Here is a tiny trained network, its code and every weight. The questions are about switching its units off for an input and a class, where a switched-off unit gives its printed mean instead of its output.

import numpy as np


def w(rows, s, z=0):
    codes = np.array(rows[::2]) - 128.0
    scale = np.full(codes.shape[1], s)
    scale[-1] = z or s
    return codes * scale


def norm(h):
    return h / np.sqrt((h * h).mean(-1, keepdims=True) + 1e-5)


def f(y):
    return np.maximum(y, 0)


def log_softmax(a):
    a = a - a.max(-1, keepdims=True)
    return a - np.log(np.exp(a).sum(-1, keepdims=True))


def net(x, mask):
    res = np.array(x, float).reshape(1, 5) / 4 @ E
    u = 0
    for l in range(2):
        y = f(norm(res) @ A[l][:, :-1].T + A[l][:, -1])
        res = res + np.where(mask[u : u + 7], y, B[l][:, -1]) @ B[l][:, :-1]
        u += 7
    return log_softmax(norm(res)[-1] @ U[:, :-1].T + U[:, -1])


A, B = {}, {}
E = w([
[59,199,59,149,151,182,153,141,198,150],'x0',
[108,153,163,62,193,140,100,141,102,162],'x1',
[164,108,149,142,174,134,160,183,210,145],'x2',
[138,213,119,234,165,61,29,202,45,130],'x3',
[230,160,51,1,142,238,212,165,9,173],'x4',
],0.0073)
A[0] = w([
[103,159,132,112,113,184,193,153,177,139,65],'L0N0',
[82,140,75,102,169,159,187,99,81,165,2],'L0N1',
[166,106,179,132,134,93,94,147,80,114,41],'L0N2',
[118,178,89,105,107,182,168,121,128,141,20],'L0N3',
[197,69,128,95,110,196,218,90,148,141,26],'L0N4',
[128,90,255,39,209,90,124,87,140,151,83],'L0N5',
[163,100,111,94,156,96,187,117,199,40,107],'L0N6',
],0.009,0.0035)
B[0] = w([
[117,154,171,152,110,102,119,167,86,181,201],'L0N0',
[90,102,82,124,4,131,148,65,129,82,188],'L0N1',
[118,140,104,162,75,44,113,81,72,70,196],'L0N2',
[97,120,87,112,59,175,120,160,91,165,187],'L0N3',
[139,87,167,135,156,116,180,171,210,89,254],'L0N4',
[191,113,136,82,162,89,130,194,39,225,244],'L0N5',
[133,129,179,147,155,94,147,143,94,155,204],'L0N6',
],0.011,0.0062)
A[1] = w([
[142,107,160,166,180,62,85,179,154,60,58],'L1N0',
[82,167,34,102,61,195,90,176,170,162,4],'L1N1',
[98,67,115,104,68,181,213,39,151,68,233],'L1N2',
[202,131,79,152,130,21,124,102,2,29,82],'L1N3',
[202,59,150,47,208,173,137,111,189,153,71],'L1N4',
[103,139,38,80,127,202,150,77,121,79,37],'L1N5',
[109,82,109,89,62,61,134,187,121,184,78],'L1N6',
],0.0088,0.0032)
B[1] = w([
[53,121,117,134,105,74,98,44,151,96,181],'L1N0',
[138,154,113,131,218,238,75,164,118,148,163],'L1N1',
[61,62,94,101,110,28,75,82,187,87,199],'L1N2',
[158,182,214,139,108,129,101,7,82,200,246],'L1N3',
[174,140,170,223,156,51,175,254,151,99,170],'L1N4',
[128,130,83,36,51,150,132,145,167,63,149],'L1N5',
[175,179,155,143,183,164,134,100,79,148,204],'L1N6',
],0.0084,0.011)
U = w([
[206,232,80,110,122,227,134,181,36,176,89],'0',
[146,63,39,14,29,144,198,92,80,39,110],'1',
[228,51,222,146,219,29,245,244,156,166,187],'2',
[217,63,172,128,197,185,47,103,180,56,3],'3',
[32,141,193,229,118,25,70,60,209,79,208],'4',
[65,121,59,52,105,206,144,184,177,122,62],'5',
[204,184,220,149,138,34,77,34,2,200,243],'6',
[147,192,65,176,234,171,51,185,138,155,20],'7',
],0.01,0.0067)

Each question gives the input, the list of numbers given to net, and the class t.
The units are the neurons (one row each of A and B). Each row of codes is followed by its name. A weight is (code - 128) times the scale printed after its matrix; where a second scale follows, it is the last column's (A, B and U).
mask holds one flag per neuron, layer by layer. A switched-off neuron (its flag False) gives its mean, the last column of its row in B, instead of its output. The means were averaged over made-up inputs and are rounded, as every weight is.
A unit's drop is (log p(t) with every unit on - log p(t) with that unit switched off) / (log p(t) with every unit on - log p(t) with every unit switched off).
The circuit of an input: a set's keep is (log p(t) with only the set's units on - log p(t) with every unit switched off) / (log p(t) with every unit on - log p(t) with every unit switched off). Starting from the 12 units with the biggest drops (on a tie, the unit counted first), units are removed one at a time, each time the one whose removal leaves the highest keep (on an exact tie, the one counted first), for as long as the keep stays at least 0.8.
units of the circuit, in order: the units of the circuit, biggest drop first
top k neurons: the k neurons with the biggest drops, biggest first
top k neurons in layer l: the k neurons of layer l with the biggest drops, biggest first
drop when u is switched off: that unit's drop, to one decimal
input [0,4,-4,-3,5], class 1: units of the circuit, in order => L0N1
input [8,-1,2,2,-2], class 7: units of the circuit, in order => L0N4, L1N1, L1N3
input [2,-3,7,7,2], class 4: top 2 neurons in layer 0 => L0N5, L0N3
input [7,-3,3,-3,4], class 5: top 3 neurons => L0N1, L0N3, L0N5
input [4,-8,-1,7,3], class 0: top 3 neurons in layer 1 => L1N1, L1N2, L1N0
input [7,-1,4,-1,6], class 5: top 2 neurons => L0N1, L0N5
input [-7,-1,1,-6,-8], class 6: top 2 neurons in layer 0 => L0N5, L0N4
input [0,-5,5,3,5], class 2: top 2 neurons => L0N4, L0N2
input [4,5,1,-1,4], class 5: top 2 neurons => L0N1, L1N1
input [2,-7,6,5,0], class 4: top 3 neurons in layer 0 => L0N5, L0N2, L0N3
input [3,4,-1,-8,4], class 2: top 2 neurons => L0N4, L1N4
input [4,-4,-6,4,3], class 0: top 2 neurons => L1N1, L0N4
input [3,0,-1,1,-1], class 7: top 2 neurons in layer 0 => L0N4, L0N2
input [6,5,-3,-6,-1], class 5: units of the circuit, in order => L1N3
input [6,4,-1,-3,6], class 1: top 3 neurons => L0N1, L1N2, L1N5
input [-1,-7,-4,-8,3], class 2: top 3 neurons in layer 0 => L0N4, L0N6, L0N2
input [-8,8,0,-4,0], class 2: top 3 neurons => L0N5, L1N4, L0N4
input [6,-1,-6,-4,3], class 1: top 2 neurons in layer 1 => L1N2, L1N5
input [3,0,-4,3,6], class 1: top 2 neurons in layer 1 => L1N5, L1N2
input [4,6,4,5,4], class 7: top neuron => L1N1
input [5,5,5,5,1], class 7: top 2 neurons => L1N3, L0N5
input [8,8,0,-3,0], class 0: top 2 neurons => L0N0, L1N1
input [-1,-1,-1,2,6], class 1: top 2 neurons in layer 0 => L0N5, L0N1
input [5,1,-4,0,6], class 1: drop when L1N2 is switched off => 0.1
input [3,-4,-7,-2,5], class 1: drop when L0N1 is switched off => 0.1
input [4,7,-3,7,3], class 0: drop when L1N1 is switched off => 0.1
